Below are the code and all the weights of a small trained network. Each question names an input and a class and asks about switching units off, where a switched-off unit gives its printed mean instead of its output.

import numpy as np


def w(rows, s, z=0):
    codes = np.array(rows[::2]) - 128.0
    scale = np.full(codes.shape[1], s)
    scale[-1] = z or s
    return codes * scale


def norm(h):
    return h / np.sqrt((h * h).mean(-1, keepdims=True) + 1e-5)


def f(y):
    return np.maximum(y, 0)


def log_softmax(a):
    a = a - a.max(-1, keepdims=True)
    return a - np.log(np.exp(a).sum(-1, keepdims=True))


def net(x, mask):
    res = np.array(x, float).reshape(1, 4) / 4 @ E
    u = 0
    for l in range(2):
        y = f(norm(res) @ A[l][:, :-1].T + A[l][:, -1])
        res = res + np.where(mask[u : u + 9], y, B[l][:, -1]) @ B[l][:, :-1]
        u += 9
    return log_softmax(norm(res)[-1] @ U[:, :-1].T + U[:, -1])


A, B = {}, {}
E = w([
[127,173,254,161],'x0',
[73,22,87,226],'x1',
[149,111,127,113],'x2',
[27,19,108,62],'x3',
],0.0047)
A[0] = w([
[144,155,140,73,254],'0.n0',
[131,165,153,89,80],'0.n1',
[130,93,53,176,182],'0.n2',
[173,162,54,151,118],'0.n3',
[23,141,49,21,142],'0.n4',
[111,156,180,253,135],'0.n5',
[131,144,63,109,182],'0.n6',
[94,96,201,101,80],'0.n7',
[142,174,139,36,39],'0.n8',
],0.012,0.0039)
B[0] = w([
[147,207,93,163,220],'0.n0',
[97,141,138,119,169],'0.n1',
[110,119,184,109,223],'0.n2',
[1,120,152,88,192],'0.n3',
[202,109,84,117,248],'0.n4',
[147,115,129,133,254],'0.n5',
[150,143,74,121,190],'0.n6',
[53,167,94,117,178],'0.n7',
[120,71,125,163,188],'0.n8',
],0.011,0.0069)
A[1] = w([
[221,163,19,133,117],'1.n0',
[169,210,118,126,83],'1.n1',
[126,150,70,115,160],'1.n2',
[199,132,133,226,184],'1.n3',
[12,124,131,182,254],'1.n4',
[41,89,100,152,119],'1.n5',
[142,80,127,124,52],'1.n6',
[106,51,58,108,187],'1.n7',
[228,44,145,147,128],'1.n8',
],0.011,0.0049)
B[1] = w([
[121,130,163,53,218],'1.n0',
[53,114,150,122,182],'1.n1',
[81,177,104,184,186],'1.n2',
[201,63,154,154,197],'1.n3',
[184,106,107,85,254],'1.n4',
[120,125,201,51,187],'1.n5',
[2,135,56,160,137],'1.n6',
[74,154,219,193,220],'1.n7',
[135,81,34,228,176],'1.n8',
],0.0064,0.0087)
U = w([
[73,221,76,104,200],'0',
[93,92,237,78,175],'1',
[252,128,36,98,52],'2',
[90,60,90,186,129],'3',
[203,202,215,188,162],'4',
[255,70,175,220,6],'5',
],0.017,0.0024)

Each question gives the input, the list of numbers given to net, and the class t.
The units are the neurons (one row each of A and B). Each row of codes is followed by its name. A weight is (code - 128) times the scale printed after its matrix; where a second scale follows, it is the last column's (A, B and U).
mask holds one flag per neuron, layer by layer. A switched-off neuron (its flag False) gives its mean, the last column of its row in B, instead of its output. The means were averaged over made-up inputs and are rounded, as every weight is.
A unit's drop is (log p(t) with every unit on - log p(t) with that unit switched off) / (log p(t) with every unit on - log p(t) with every unit switched off).
The circuit of an input: a set's keep is (log p(t) with only the set's units on - log p(t) with every unit switched off) / (log p(t) with every unit on - log p(t) with every unit switched off). Starting from the 12 units with the biggest drops (on a tie, the unit counted first), units are removed one at a time, each time the one whose removal leaves the highest keep (on an exact tie, the one counted first), for as long as the keep stays at least 0.8.
units of the circuit, in order: the units of the circuit, biggest drop first
unit that matters most: the unit with the biggest drop
top k neurons: the k neurons with the biggest drops, biggest first
k most important neurons of layer l: the k neurons of layer l with the biggest drops, biggest first
drop of u: that unit's drop, to one decimal
input [4,2,4,-8], class 5: units of the circuit, in order => 1.n3
input [0,4,8,-8], class 1: top 2 neurons => 0.n3, 0.n4
input [-5,1,1,-1], class 1: top 2 neurons => 0.n3, 0.n2
input [1,-3,6,5], class 0: 4 most important neurons of layer 1 => 1.n4, 1.n2, 1.n7, 1.n0
input [0,-6,2,8], class 2: 4 most important neurons of layer 0 => 0.n4, 0.n3, 0.n8, 0.n2
input [1,5,-4,8], class 1: 2 most important neurons of layer 1 => 1.n5, 1.n7
input [-8,7,8,-3], class 1: 2 most important neurons of layer 0 => 0.n3, 0.n2
input [5,-3,-3,2], class 0: top 2 neurons => 0.n7, 0.n0
input [-4,-7,7,0], class 0: top 2 neurons => 0.n3, 1.n4
input [1,8,-8,-1], class 5: top 3 neurons => 0.n3, 0.n7, 0.n5
input [8,1,8,-4], class 5: 2 most important neurons of layer 1 => 1.n3, 1.n7
input [-7,-1,-3,7], class 2: top 2 neurons => 0.n4, 0.n3
input [-4,1,-6,-1], class 1: 3 most important neurons of layer 0 => 0.n3, 0.n2, 0.n0
input [-7,-1,6,-4], class 0: unit that matters most => 0.n6
input [-2,-4,-3,5], class 2: drop of 0.n4 => 1.8
input [0,-7,0,-7], class 0: drop of 1.n1 => 0.2
input [-4,-2,-6,6], class 2: drop of 0.n4 => 2.3
